Each row is shifted at random along 3 fixed directions that mean nothing.
Known rows, with every way that one mark hangs from another
{z721 {z512 z393 z719}}: [ -58  -28  264  -47  -38  -52  -81  -66   58 -122  -24  -82   13  148
   66  129  213  -17   16  -62   30   13   22  -69  109   91  158  153
  -95 -108    1   55 -124   62   85   25   13  -60  104   67 -104  -82
  202   48    7  174   16  -36   26   10    0   36  105  166  177  102
  211  252  -40]
{z721 z202 {z423 {z308 z658}} {z512 {z393 z719}}}: [  28 -181  269  -34   63 -214   37 -152   64  203 -121 -125   -9  167
  -89  -55  -27  101 -242 -125   65  -75  -11  -60  188   52  105   19
 -109 -155  -91   43 -162  -75   24   25  202 -135  197  189 -183  -43
  -55 -107   74   -5   60  148 -110   55   55  -21  231   54  268  -27
  190   -9   13]
{z423 {z512 z393} {z958 z229}}: [-199  134  176 -157   97    2 -174  132 -140 -367  102  -21  -56   39
  220  150  -24  -78  398  147 -110  175   -5  120 -253 -120  166  136
   67   96  -29  -70  -90  367  175   39 -199   74  -83  -15   52 -303
  166  202  -90  151   41 -138  180   99 -213  293 -617   71   71 -127
  -24  263  -39]
{z708 z605 {z658 z423}}: [  54  154 -198   79  -55  113  100   87  -47 -216   83   26   78  -53
   43  -41   -7  -55  115   25  -35   31  158   30 -136   31 -111   68
   84  117  125    2  115   40  -22  -35  -90  164  -79  -52   86   47
  -25  105   42   26  -63  -57    1   22  -15   -8   12  -35 -146  -39
 -225  -54   18]
{z423 z308 {z958 {z229 z393 z721}}}: [ 142 -123  -97  125   -9  -90    2  -73   15  220  133   97 -171  -33
  -51  223  161  206  157   85   76 -186 -479  145  109 -162   45  -48
 -218 -155  -95  -98  -14 -339 -123 -323   -8 -186  -29   19    7  -71
  -42 -200   83 -101 -154  -90  -80 -144  174 -192   -1  193  238  145
  185   -9  -81]
{z958 {z229 z393 {z721 z512}} {z423 z658}}: [ -22    8   30  -85  -41 -162 -130   77 -133  -43  249   46 -144  -49
  140  212  111  -23  235  140   94   72 -391  209  -88  -18  204  106
  -76  -15 -136  -72   22  -38  -64 -279 -250 -184  -15   17  192 -366
  151   67  131  178  -78 -189   19   67  101   91 -368  178   56   63
  189  186 -208]
{z708 {z605 z308} {z658 z423}}: [ 221   23 -371   62 -182   82   41   37   28 -116  122  118  144  -49
  -81   55  221 -156   11   -3  143   34  174   32   15  134 -164   92
  -35    1   89   -1  162 -185 -209 -306  -50   83   21  -23  230  106
  103   55  105  122  -64  -65  -56  -52   90 -164  283   66 -192  108
 -200   18  -10]
{z393 z512 {z719 {z658 z423}}}: [ 174 -247  -71  -65 -161  -69 -262   94   49 -352  216   86  119   72
   31  395  514 -179  -59   50  287   69   14   73  120  191   19  225
 -103 -185   58   -9   72 -104 -323 -555 -251 -138  172   63  236 -237
  458  190  172  542  -67 -155   56  -26  165 -100  231  368   77  337
  243  426 -254]
{z719 z393 z512 {z605 {z708 z658}}}: [  88 -191 -106 -187   16  -92 -218  -50  260 -219 -121   41  253   68
 -120   35  216 -414 -295 -109   79   89  357 -126  195  206  -72   56
   30  -62  -46   17   48   55 -106 -127   84  -81  259  -37  131  144
  271  100 -114  230  178   79   54  -35  -30  -37  303  134 -123  125
  173  234    1]
{z658 {z423 {z958 z229}} {z708 z605}}: [ -40  -42  -18 -174  119  -71 -237  -11    3 -150   17   41  164   32
  -23  127 -232 -342   21   82  -49  227  274   81 -150 -110   35   24
   49 -110 -119 -124   61  279   84  -88   46   62  207  108  264   -5
  118   64 -241   71  161  131   22  111 -236   90 -399   -9   21 -310
 -255   58   30]
{z721 {z202 {z229 z423} {z512 z719} {z708 z605 z658}}}: [-111  136  269 -198  -78  -80 -157   58 -109 -333  100 -174  193   86
  142   55   13 -214   20  -18   77  296  308   -5 -151  169  241  180
   44  -37   71  101  -84  312   90  -13  -62   83  205  168  130  -95
  302  103  -39  338  108  -43   69  193 -130  296 -226  -98  -90  -66
 -177  162  -77]
{z229 z202 {z721 z658}}: [ 113 -235  159 -108  -36 -224 -314  -68  -10  156   -2   55  -27   57
  -92  196  118 -107 -237    8  219   18 -134  111  168   30  177   55
 -187 -329 -206 -103  -41  -90 -159 -201 -122 -291  249  196   72 -146
  214  -65   75  201   51  121  -88   48   78 -214  152   55  141  123
  172  185 -148]
{z851 {z202 z229 {z721 z658}}}: [-120  118  350  191   29   65   43  -19  -59  210 -143 -168 -166  -96
  129 -180 -369  259 -243 -125 -115  -79 -258 -179    3 -134   87 -132
  -24  -31   26   90  -66  -22  123  342  155  -57 -113   83 -227   -4
 -235 -185   59 -274 -154   55  -16  -40  -67  -69  113 -175    6  -68
   69 -266   10]
{z851 {z202 z719} {z512 z393}}: [-296  126  541   37   75   81   15 -118   38   60 -297 -182  -72   38
  130 -168 -220  114 -138 -153 -200    1 -165 -249   53  -47  197  -16
   41   39  -25  116 -151  140  321  596   35   35 -139   21 -330   71
  -21  -10  -46 -113   23  121   -8  -15 -122   56   26 -126  133  -28
  215  -25   54]
{z851 {z512 {z719 z393 z605}}}: [ -73  282    3  444  -36  322  530   25   71  118  -87  -79 -165 -104
  123 -238  170  586  220 -113 -171 -370 -406 -176   55   12 -115  -82
   36  278  319  190  -24 -317   74  393  -65  145 -534 -278 -546  236
 -315  -94  265 -256 -316 -211   29 -203  240  -88  394  -62  102  304
  221 -187  133]
{z308 {z423 z512} z658 {z708 z605}}: [ -78  122 -222 -187   57   63   35   90  -73 -247  -11   68  114   30
    0 -160 -165 -290   95   59 -123  126  415   36 -196   69 -119   38
  226  235  -11  -69   78  319   93  129 -169  171  -38  -70  142  -25
    8  261  -98   86  176   47   52  146 -138  136 -285 -172 -192 -179
 -269  -20   79]
{z851 {z202 z229} {z512 {z393 z719}} {z958 {z423 z658}}}: [-240   18  433   33  -28  -93 -238  -53   36   72  -30 -160  -52    8
  135   44 -105   36 -145 -133   25  258 -416  -94   81  -34  243   43
 -115  -68 -119   91  -78   80  130   66  107 -157   23   14  -49 -182
  192    0  -12   -2  -37   31  -19  -23 -160  113  -71   49   50  -33
  249  112 -147]
{z851 {z512 z393 z719} {z958 z423}}: [  42 -229  295   68 -123 -119 -287 -223  218  330 -111    0  -30    8
  -98  197  184   -1 -271 -164  178   71 -432 -108  434  -23  191  -15
 -354 -360 -225   98  -83 -282  -81 -141  252 -277  223   34  -22  -25
  220 -181  -10  -70  -83   67 -107 -191   21 -253  454  255  210  130
  385  204 -112]
{z308 {z423 {z512 z719} {z958 z229}} {z658 z708}}: [  75   34  -94   23   41   84  113   41 -111  122   13  105 -115  -83
  -66  -64 -124   89  118   63  -63  -98 -109   46  -27 -106  -43  -73
   25   75  -55  -42   15 -121  -30   35  -75   40 -116  -30  -53  -93
 -199   22  103 -128 -115  -23  -20  -64   53  -60  -85  -21  113  -92
  -65  -65   51]
{z719 z393 z512 {z605 {z308 z708}} {z658 {z423 z958}}}: [ 141 -117 -333   31  -37  104   50  109   70 -232   54   92  165   -6
  -44   33  287 -134  -88  -28  117  -12  243  -14   -5  199 -241   27
   87   86  158    2  135 -125 -220 -253   27   43  -28 -117  133  108
   82   63   92  206  -41 -107   45  -68   71   -9  237  113 -151  147
  -30   70   12]
{z605 {z308 {z658 {z423 {z958 {z229 z393 z721}}}}} z708}: [ 161  101 -414  126 -149  171  252  177 -176 -137  254  111 -104 -131
   80   39  238  149  347  136   71  -49 -196  129 -174   48 -216   63
   41  225  152  -28  172 -261 -182 -267 -196   81 -275 -134  166  -83
  -48   45  266   60 -214 -250    4  -82  227    1  -43   76 -183  198
 -138  -53  -73]
{z658 {z423 z308} {z708 z605}}: [  -4   22 -183  -51   40  -26   21  -57   23  -83   89   -6  166   95
  -84   24 -128 -179  -25   19  -40   52  338   48  -98   13  -43   -7
   71  -27   31  -77  106  122   62  -84    3   90  134   63  135  200
   18   44 -161   52  145   97  -63   99  -86    1 -149  -85  -34 -182
 -243 -110   45]
{z393 {z512 {z719 {z605 z708} {z658 z423}}}}: [ 106 -160  -38   37  -73   26   14   16  102  -71  -37   27   82   35
  -42   89  285    9 -196  -46  117  -80   84 -110  139  168 -126   43
    4  -69  112   61   36 -159 -159  -77   13  -41   64  -23   -3  101
  107   26   83  196  -21  -24   26  -73  157  -76  372  109  -29  238
  169  118  -25]
{z202 {z229 z423} z708 z721}: [ -94  137  211   -8  -28   -7 -159   97 -135 -223  171 -158  -40  -72
  238  153 -144    7  -44    5   -2  192    9   15 -188   27  146   42
    7  -52   75   62   39  211   48  -15   46    7  131  125  150 -144
   80  -27  -44   77  -72 -125   97  110 -126  166 -256  -91 -136 -132
  -90  -26 -141]
{z658 {z423 {z308 z708} z512}}: [ -83  -55  -13 -233  114 -102 -204  -20  -57 -186   48  -17   71  142
  -14   82 -171 -262  -12   57  -36  176  339   92 -128   16   52   65
   92  -33 -135 -132   20  298   89  -22 -106   36  184  135  173  -98
  122  156 -180  154  227  118    4  170 -202  103 -334  -39   -4 -240
 -127   53  -13]
{z423 z512 {z958 z229}}: [  21 -294  197 -333  111 -255 -612 -105  100  -23  -92  112   51   72
  -85  316  -32 -421  -95   72  101  240   40  111  134 -134  224   66
 -176 -367 -404 -167 -123  192  -34 -226    8 -192  375  214  260 -279
  354   28 -235  159  209  174   44   35 -232  -51 -224  211  201 -136
  117  371  -64]
{z308 {z423 {z658 z708} z958}}: [ -37   86 -118   10   89   76   57   75  -85   -9   89   24  -93  -26
   -9  -42 -224   41   90   88 -125  -10  103  109 -193 -122  -65  -74
  115   73   14 -108   73  158   81   46  -29   92  -32  -23  -20  -55
 -210   30 -124 -161   10   34  -22   58 -125   21 -304 -105  -32 -263
 -205 -191   52]
{z708 {z605 z308} z658}: [ 242  181 -504  338 -246  251  451   38   58  125   75  107   -5 -154
  -78 -177  313  268  188  -24   52 -303 -116  -28  101   55 -283  -71
  -52  172  276  105  102 -459 -199 -127  -48  128 -339 -228 -116  299
 -197 -109  238 -181 -252 -177  -68 -214  328 -281  546  -10 -175  366
 -122 -201   87]
{z719 {z512 z393} {z658 z708}}: [-152  135   69  125   51  170  310  109  -58 -180  -67  -96  -19    5
  123 -240 -127  155    8  -33 -199 -189  113 -145  -99  -21  -78  -94
  224  264  264   97   11  142  157  307   16   68 -247 -180 -202  174
 -204   31   -9  -91  -69  -66   78  -11   45  146  -41 -113  -81   37
   41 -130   35]
{z605 z308 {z708 {z658 z423}}}: [ 180  -87 -305 -158 -145    4 -171   48   34 -234  111   78  156    3
  -95  133  200 -350 -113   11  167  207  368   26  -10  172 -139  112
   20  -41   -9  -48  171   11 -178 -313  -26   42  212   46  381   28
  252  128  -38  245  109   20  -14   16  -25  -50  134   72 -312   38
 -187  115  -69]
{z512 {z393 {z719 {z605 {z708 z658}}}}}: [-137  354 -102  148   13  219  462  180   -6 -352   44 -146  -15   -7
  175 -181  138  266  277  -17 -225 -113  142 -140 -252   98 -205   46
  286  471  431  128   66  153  190  329  -64  299 -339 -276 -224  228
 -142  184   51    0  -33 -217  172   29   64  341  -94 -125 -254  126
  -63  -94   98]
{z851 {z202 {z229 z393} {z708 z605}} z958}: [-186  111  243   88    1  -20  -54  -66   63  -50  -92 -117   67   -9
  121  -23 -122   61   21  -57 -102   61 -109 -141    1  -38  143  -20
  -50  -59   40   88  -81  147  140  147   99   20   14   12  -87  105
   82 -105 -131 -122   14   24   31  -24 -115   63  -51  -57   16  -32
   11  -39  -22]
{z721 {z202 z851} z423 {z512 z393 z719} {z658 z708}}: [-196  294  291  -28 -123   28  177  153 -352 -433  315 -252  116  181
  283  -64  108  177  423  113   60  140  136  101 -328  111  267  235
   83   87  296  124 -175  270  143   11 -346  238 -113  150 -232 -241
  221  171  199  388  -56 -210   39  252   37  349 -391   32  118   34
 -170  131  -98]
{z202 {z708 z658} z721 z851}: [   2  252   -5  186 -172  208  221  107 -138  -57  129 -104  -40 -165
  145 -183  -31  329  158   36  -31 -120 -117  -49  -70  -30   30  -35
   32  104  281  173  -46  -60  -32   86 -130  206 -224   22 -240   27
 -124 -112  118 -133 -227 -162   20  -44  158  -58  152  -96 -139  150
 -109 -209  -43]
{z308 {z423 z512 z958} {z708 z605 z658}}: [ 228  -23 -413   10 -115   70   25   16  -27   40   78  221   69  -52
 -149  -12  152 -106  126   80  121  -39   62  117   56   19 -141    6
  -74  -15  -40  -52   25 -232 -224 -263 -145   79  -81  -28  101  -27
   36   30  125   33  -83  -27  -77  -97  117 -243  183   83   27  111
 -214   35   45]
{z658 {z423 {z512 z719} {z958 z229}} {z708 z605}}: [  37  253 -232  166  -69  210  282  115 -200 -115  226   69  -16  -54
   99  -10  105  222  524  157  -28 -106 -127  147 -209  -56  -39   51
   29  162  194   12    3 -175  -37  -63 -311  236 -365  -81  -91  -25
  -71   73  237   43 -231 -239   23  -41  153   24 -180   46  139   93
 -246    0   41]
{z958 {z229 z202 z393 z721}}: [ -68  -89  262    9   95 -113  -63   -4  -25  114  -86   31 -165  -19
   77   82  -35  121   63   54  -59 -124 -398    0   47 -104  126   35
  -58  -42 -132  -65  -38   -2   33   88 -108 -229  -77    8  -68 -152
  -24  -72   73  -26  -52   19   21  -21   83  -41 -124   -7  208   71
  307   92  -72]
{z851 {z958 {z229 z202 z423}}}: [-251  125  239   54  138   32  -16  122  -91  -51  -23 -128 -165 -111
  198  -67 -252  200  255   78 -210   90 -211   69 -185 -217   38  -63
   90  127  -19  -23   -7  371  226  282   16   -9 -133 -149 -115 -178
 -197  -18 -162 -246  -11    3  116   75 -198  219 -458 -194  -57 -210
   10 -108   -2]
{z708 {z605 z308} {z658 {z423 {z512 z719} {z958 z229}}}}: [  92   20 -111  -59   21   10  -20    0  -13    9  -59   93   75  -39
  -63  -22  -60 -145   33   19   14   68  162    9  -58   -3  -62   46
   26   39  -48  -26   33  -31  -37   -1   43  105    8   26  150   35
  -36   58   27   -4   32   25   12    7  -60   26  -22  -14  -56 -103
 -200   25   81]
{z605 {z308 {z423 {z512 {z719 z393}} z958} {z658 z708}}}: [  78 -264    6 -330  128 -177 -324 -115  133   45 -160  115  158  100
 -232   81 -107 -493 -368  -64   58  178  432  -46  116   91   14   26
    2 -139 -274 -110   46  156  -31  -81  173  -99  400  139  265    5
  144  118 -173  132  286  240   -7   73 -203  -14   10   15   28 -249
  -14  167   41]
{z605 {z308 {z423 z512 z958} z658 z708}}: [  22   97 -351 -121  -29  142   64  164 -137 -214  125   95    6  -29
    9  -65   13 -124  234  127  -24  111  278  115 -219   37 -181   42
  159  228   38  -94  107  168  -23  -70 -180  170 -119  -92  148 -133
  -17  202   -8   76   60  -62   50   64  -70   87 -258  -81 -218  -87
 -283  -24   41]
{z308 {z423 {z512 z393} z658} {z708 z605}}: [ 107  -49 -215  -20  -63  -29   30  -82   30  109   16  153   42   82
 -144  -18   97 -146  -64  -37   72  -85   63   31  116  123  -52   11
  -58  -29  -74  -24    0 -198 -120 -141  -78  -45   24    3   70   64
   46   33   64   41   16   17 -101  -34   92 -179  187   50   59   58
  -26   34   31]
{z958 {z229 z202} z423}: [ -53   31   36  -53  -28    5 -139  111  -48  -16  128   17 -123 -114
   93  151  101   47  213  115   11   59 -267  141  -58 -100   81   27
  -38  -16  -82  -61   50   78  -28 -101 -188  -94  -61  -75   63 -247
   48   40   12   39  -64  -91   53   -6  -16   -7 -253   -3  -16   10
   96  119  -92]
{z719 {z512 z393} {z605 z308}}: [-122  -10   57 -144   20   22  -93   54  118 -354  -45  -62  165  124
   80   46  147 -237  -46  -41  -48  129  356 -133  -41  152  -39  132
  137   71  102    9   47  310  110   61   53   21  103  -83   51   69
  207  157 -191  216  180  -23  129   65 -140  192  -86   37 -178  -10
  112  182   38]
{z423 z308 {z658 {z708 z605}} z958}: [  35  106 -365  -28   -6  -34  122  -38    0  -17  238    8   93  103
 -119   10   21  -50  184  108   13  -19  209  194 -144  -57  -46  -62
   24   30   85 -111   21    7   45 -238  -86  119   32    1   50  201
    2    7 -140    8  147    7  -85   75  -12   33 -259  -51  -54  -42
 -317 -151   25]
{z708 {z605 z308} {z658 {z423 z958}}}: [   9   -7 -108 -170   85  -29 -159   21   41 -171  -75   30  180   10
  -50   -8 -205 -356 -105   18  -40  244  480    3 -164   -6 -104   58
  124   22  -52  -90  111  313   72   17  158  139  194   55  277   68
   31  112 -226   24  218  161   28  129 -275  117 -194 -101 -223 -306
 -332  -26   85]
{z851 {z202 z512 z708} {z958 {z423 z308}}}: [ -67  123   87  398  -69  192  346 -123   46  653 -137 -132 -258 -238
  -23 -346 -205  673   -5 -111 -113 -317 -572 -100  220 -227   31 -365
 -124  -13   69  185 -116 -355   46  344  189    5 -317 -108 -514  205
 -536 -439   36 -668 -259   20 -139 -222  159 -282  393 -179   61   80
  107 -521  101]
{z512 z393 {z719 z605 {z658 {z423 z308 z958} z708}}}: [ 115 -100    1  143   30  -26  188 -107   84  162  -34  -18   42   96
 -178   62   81  138 -279 -119   40 -172   45 -120  100   63  -95  -79
  -32  -78  122   30   20 -288  -31  -24  282    7  107   41  -64  356
  -98 -133   35  -26  -19   47  -90  -80   98  -22  287   18   85    9
    7 -107   71]

Rows
[  80   57 -204  105  -77  213  264   96  -50   26   -4   85 -103  -52
  -21  -76  195  201   76   -1   -4 -155   62  -33  -55   87 -211  -22
   77  192  179   48   42 -179  -84   87   23  127 -238 -146  -48   91
 -177   19  152  -63 -120 -134   32 -101  108    0  178  -33 -127  115
 -104  -73   88]
{z605 {z308 {z423 {z512 z393 {z719 z658}} z958}} z708}
[ 150  -88 -232   12   -3   43   33  -33   50  138  -83   61   19  -49
 -146  -78  -91  -70 -143  -23   17   -7  169  -34   51  -34 -206  -92
    6  -13  -44  -43   90  -85  -70  -43  189   34   61    7  101  132
 -138  -89  -71 -168   37  138  -71  -59  -15 -140  192  -45 -128  -74
 -168 -163   81]
{z605 {z308 {z708 {z658 {z423 z958}}}}}
[ -34   47 -189 -243  -21 -202 -174   45  -60 -256  422   14   50   74
   13  323  116 -295  225  177   76  192   15  223 -205   -3  165   76
   14    3  -76 -145  139  131   -7 -494 -261  -67  203   22  416 -124
  312  188 -116  314  172 -150   19  140  -51  208 -640  128 -105  -83
  -36  154 -219]
{z958 {z229 z393} {z423 z308 {z658 z708}}}
[ -38  240 -190   92   31  194  283  144 -208    5  150   45 -220  -73
   82 -119  -55  275  410  128 -137 -138 -149  145 -240  -92  -89  -56
  128  275   97  -37    1  -54   46  121 -235  171 -346 -138 -149 -140
 -294   76  127 -161 -154 -186   25  -11   51   86 -318  -76    8  -58
 -160 -158   57]
{z308 {z423 {z512 z719} z658 {z958 z229}} z708}
[-257  256  157  136  -55  146   96  135  -39 -221  126 -149  -99  -63
  279    2   82  250  355   18 -111  121 -291   -9 -147  -58   82   67
   51  229  180  120   10  198  175  145 -106   98 -278 -231 -155 -152
   47  133   22  -19 -132 -237  130    2  -68  243 -257   35  -59   49
  109   69  -86]
{z851 {z512 {z393 z719}} {z958 z423}}
[-111  227  -62   78   43  145  188  328 -290 -461  234   32  -78  -40
  260   80  129  234  533  239  -70   -9 -116  136 -439    2  -40  168
  213  317  249  -64   37  137   -4    0 -447  221 -417 -127  -26 -239
   33  234  243  268 -140 -297  177   81   35  317 -520  -33  -25   64
 -139  111  -35]
{z719 z605 {z658 {z423 z512 {z958 {z229 z202 z393}}}}}
[-117 -158  601 -188  142 -270 -317 -108 -138  150 -119 -123  -79  116
   60  113 -207  -77 -250  -28   84  193 -103   74   -4  -19  319   69
  -88 -236 -252  -38 -152  175  137  184   78 -218  267  252  -12 -230
  107  -53  -16  150  132  168  -41  198 -141  137 -240  -82  239 -151
  130  123  -83]
{z229 {z202 {z512 z393} z719} {z423 z958} {z721 z658}}
[   0   32 -174 -124   77   61  -32  112 -136  -82   34  109  -75  -73
   -2  -53 -178 -110  178  116  -86   80   55  114 -149 -102  -83  -36
  109  137 -117 -110   43  137    7   -2 -129   68  -74  -46  111 -222
  -96  126  -31  -52   12   -1   36   27  -97   50 -339  -56  -48 -182
 -163  -23   32]
{z308 {z423 z512 {z958 z229}} z658 z708}
[ -74   32  -37 -102   95 -107  -16  -56  -16   34   46  -28  -69  115
  -51  -36 -128  -17   26   36  -62  -45  110  108  -57  -37   75  -38
   51   28  -79  -99  -60  114  102   40 -119  -13   49   54  -46   -4
  -54   56 -120  -37  174   65  -28  110  -80   53 -220  -76    5 -103
  -16  -76    8]
{z423 z308 z512 z658}
[ -67   31 -133 -108   40   22  136   96  135 -252  -67  -65  167   56
   30 -107  127  -99    0   -3  -73   22  381 -164  -61  144 -197   54
  236  250  207   50   75  255   69  129  -27  111  -31 -155  -31  163
   57  205 -102  178  211  -12  167   79   25  222  -21  -71 -227  130
   64   57   66]
{z393 z512 {z719 {z605 {z308 {z708 z658}}}}}
[ -72   43 -176 -330    8 -132 -132    9   40 -478  171   -7  302  236
  -32  152  283 -466   64   27   80  192  570   97 -152  252   73  164
  121  109   67  -52   -1  274   40 -208 -237  110  185   20  293  113
  447  348  -89  541  331  -80  102  202 -104  304 -287   22 -135   69
 -157  309  -82]
{z423 {z308 {z708 z605}} {z512 {z719 z393 z658}}}
[   6   83 -114  -17  -16   57  -11  229 -310 -277  253   81  -37  -78
  136  107  -26    5  273  188   50   85  -54  227 -296  -46   39   65
  101  108   72  -85   54   51  -86 -173 -322   79 -179   26  188 -239
   72  148  176  237 -139 -177   68   84   46  158 -415   17  -24  -15
 -216   98 -122]
{z719 {z658 {z423 z512 {z958 {z229 z721}}} z708}}
[  63   57   56  280 -305  120  -93   50  -59    8  211  -47  -80 -120
  145  125  246  256  105  -37  183   31 -547   -1  154  -21   90   58
 -296 -164   79  114  -53 -319 -183 -316  -72 -113 -150    9  -82 -213
  193 -151  250   17 -383 -210  -48 -218  132 -248  357  172   42  315
  123   63 -190]
{z851 {z202 z229 z721} z958}
[  11   63   66  118    0  -14  105   51 -198  127  161  -50 -218  -36
  111   17   47  311  202   93   63  -44 -341  243 -107  -60   69   21
  -65    9   -2  -30  -86 -113   14    5  -84  -32 -145   32 -142 -242
 -146  -79  176  -43 -159  -85  -53   67  125   62 -133   42  137   60
    9  -61  -66]
{z229 {z423 z658 z958} {z721 {z512 z719}}}
[  82 -124 -105  -47   91  -33  -76  -90  136  187 -199   85   59  -53
 -144  -50 -212 -200 -204  -54  -44   45  150  -45   64  -81 -141  -90
   -2  -68 -152  -69   78   11    3   24  291  -21  157   19  170  140
 -138  -91 -174 -213  114  198  -40  -22 -134  -85   68  -73  -90 -213
 -128 -128  128]
{z708 {z605 {z308 {z658 {z423 {z958 z229}}}}}}
[ -49  107 -121  -41   23  -71  203 -118   28  216   49  -34  -22  103
 -102 -111    1   43    9  -34  -32 -106   45   41   -2   50    3  -83
   25  121    2   16  -36 -106  100   82   18   28  -24  -57  -51  210
 -118   19  -22  -82  127   -3  -70   54   49   82  -63  -86  -22  -14
  -41 -119   56]
{z958 {z423 {z308 {z708 z605}} {z512 z393 z719} z658}}
[-131   61  287  -10  -47  -82   -7   39 -181  199    3 -145  -75  -89
  119 -183 -175  275  101   55   34   18 -155  106  -32  -73  263  -65
  -39 -118   -8   89 -195  145   47  165  -59  -23   -9  131 -273 -218
 -110 -171    8 -138  -55   11  -14  135   42   66 -112 -106   55  -54
  -14 -117  -36]
{z229 {z721 {z202 z708 {z851 {z958 z423}}} z512 z658}}
[  92  122 -348  174  -89  215  425   94  111  -84   -8  -17   49  -39
  -13 -216  287  206  114  -37  -45 -237   96 -141   38  132 -308  -35
  153  302  335  111   87 -177  -70   71  -48  156 -293 -264 -215  270
 -141   36  128  -29  -79 -149   60 -111  262   -2  358   -4 -198  337
   55 -116  102]
{z393 {z719 z512 {z605 {z308 {z708 z658}}}}}
[-150  -69  357 -229  174 -201 -309  -26  -11 -214  -19  -28  -27   85
  115  249  -69 -243   62   77  -67  172  -48   27  -85  -58  225  119
    6  -67 -213  -81  -42  305  142   37  -73 -102  187   80  207 -228
  235  136 -137  185  171   21  131  138 -179  250 -475  118  139 -145
  210  277 -101]
{z958 {z229 z393 {z423 {z512 z719}}}}
[-215  288  308  173  -68  162  128   85 -235 -142   84 -201  -90  -61
  328 -176 -176  386  335   49 -111   51 -227   16 -179  -72  118   62
   17  133  189  171 -150  145  161  294 -117  227 -276    7 -344 -225
  -84    3  115 -126 -219 -198   67   59  -40  152 -146  -79   30  -22
  -58 -118  -30]
{z202 z719 {z721 {z423 z512}} {z851 z958}}
[ 121  -23 -270   62 -103  106   32  -14  133   42  -10  124   63  -42
  -89   35  171  -84  -29  -31   34  -57  134   -9   78   73 -162    8
  -38  -35   39  -21  124  -92 -116 -124   51   21   13  -81  100  127
  -17  -20  -39  -47  -19  -11  -31  -73   23 -207  253    5 -116   37
  -73  -43   78]
{z708 {z605 {z308 z423}}}
[ 206 -373 -214 -203 -101 -125 -280  -78  264  -73 -101  121  290  105
 -247  146  334 -476 -472  -93  255   79  382 -107  298  227 -130    5
  -55 -236  -74  -38   66  -99 -253 -359  146 -167  369   40  309  212
  382   -8 -135  314  227  138  -25  -58   59 -151  446  162 -201  224
  121  219  -35]
{z719 z512 {z605 {z308 z708}} z658}
